Below is a small trained network, with its code and all its weights. Each question gives an input and a class and asks what happens when units are switched off, that is, made to give their printed mean instead of their output.

import numpy as np


def w(rows, s, z=0):
    codes = np.array(rows[::2]) - 128.0
    scale = np.full(codes.shape[1], s)
    scale[-1] = z or s
    return codes * scale


def norm(h):
    return h / np.sqrt((h * h).mean(-1, keepdims=True) + 1e-5)


def f(y):
    return np.maximum(y, 0)


def log_softmax(a):
    a = a - a.max(-1, keepdims=True)
    return a - np.log(np.exp(a).sum(-1, keepdims=True))


def net(x, mask):
    res = np.array(x, float).reshape(1, 7) / 4 @ E
    u = 0
    for l in range(2):
        y = f(norm(res) @ A[l][:, :-1].T + A[l][:, -1])
        res = res + np.where(mask[u : u + 5], y, B[l][:, -1]) @ B[l][:, :-1]
        u += 5
    return log_softmax(norm(res)[-1] @ U[:, :-1].T + U[:, -1])


A, B = {}, {}
E = w([
[149,104,111],'x0',
[111,146,136],'x1',
[134,171,144],'x2',
[106,119,113],'x3',
[71,85,44],'x4',
[255,108,169],'x5',
[146,122,57],'x6',
],0.0064)
A[0] = w([
[214,204,66,254],'L0N0',
[136,41,39,114],'L0N1',
[29,151,131,134],'L0N2',
[83,41,254,72],'L0N3',
[100,114,88,39],'L0N4',
],0.0082,0.0029)
B[0] = w([
[71,195,215,253],'L0N0',
[254,204,132,219],'L0N1',
[194,183,110,235],'L0N2',
[184,191,144,201],'L0N3',
[152,141,81,154],'L0N4',
],0.0066,0.0044)
A[1] = w([
[137,70,202,122],'L1N0',
[2,97,147,122],'L1N1',
[177,71,151,242],'L1N2',
[42,138,17,106],'L1N3',
[107,91,153,3],'L1N4',
],0.01,0.0032)
B[1] = w([
[145,222,91,188],'L1N0',
[220,145,12,168],'L1N1',
[174,206,179,228],'L1N2',
[172,60,1,255],'L1N3',
[153,190,79,128],'L1N4',
],0.0061,0.0035)
U = w([
[208,168,165,181],'0',
[14,3,203,3],'1',
[26,32,163,3],'2',
[115,97,90,19],'3',
[35,155,187,59],'4',
[110,97,5,39],'5',
[145,191,236,251],'6',
],0.007,0.0032)

Each question gives the input, the list of numbers given to net, and the class t.
The units are the neurons (one row each of A and B). Each row of codes is followed by its name. A weight is (code - 128) times the scale printed after its matrix; where a second scale follows, it is the last column's (A, B and U).
mask holds one flag per neuron, layer by layer. A switched-off neuron (its flag False) gives its mean, the last column of its row in B, instead of its output. The means were averaged over made-up inputs and are rounded, as every weight is.
A unit's drop is (log p(t) with every unit on - log p(t) with that unit switched off) / (log p(t) with every unit on - log p(t) with every unit switched off).
The circuit of an input: a set's keep is (log p(t) with only the set's units on - log p(t) with every unit switched off) / (log p(t) with every unit on - log p(t) with every unit switched off). Starting from all 10 units, units are removed one at a time, each time the one whose removal leaves the highest keep (on an exact tie, the one counted first), for as long as the keep stays at least 0.8.
units of the circuit, in order: the units of the circuit, biggest drop first
k most important neurons: the k neurons with the biggest drops, biggest first
k most important neurons of layer l: the k neurons of layer l with the biggest drops, biggest first
drop of u: that unit's drop, to one decimal
input [-8,4,-5,-1,-4,-7,4], class 5: units of the circuit, in order : L1N3, L0N0
input [-3,1,-4,-8,1,-8,-6], class 5: units of the circuit, in order : L0N0, L1N1
input [0,5,5,-4,3,-8,-2], class 5: units of the circuit, in order : L1N3, L0N0
input [4,4,-1,-5,-3,-7,4], class 5: most important neuron : L1N3
input [3,8,-3,7,-2,-8,-5], class 5: 2 most important neurons of layer 0 : L0N0, L0N1
input [-4,0,-3,-5,-1,-4,3], class 5: 2 most important neurons of layer 1 : L1N3, L1N2
input [-4,4,-7,0,2,-4,-6], class 5: 2 most important neurons : L0N1, L0N0
input [1,-2,7,6,0,2,4], class 4: 2 most important neurons of layer 0 : L0N0, L0N2
input [-2,-5,3,0,4,-6,-8], class 5: drop of L1N3 : 0.1
input [5,3,8,-2,2,-6,-3], class 5: drop of L0N0 : 0.2
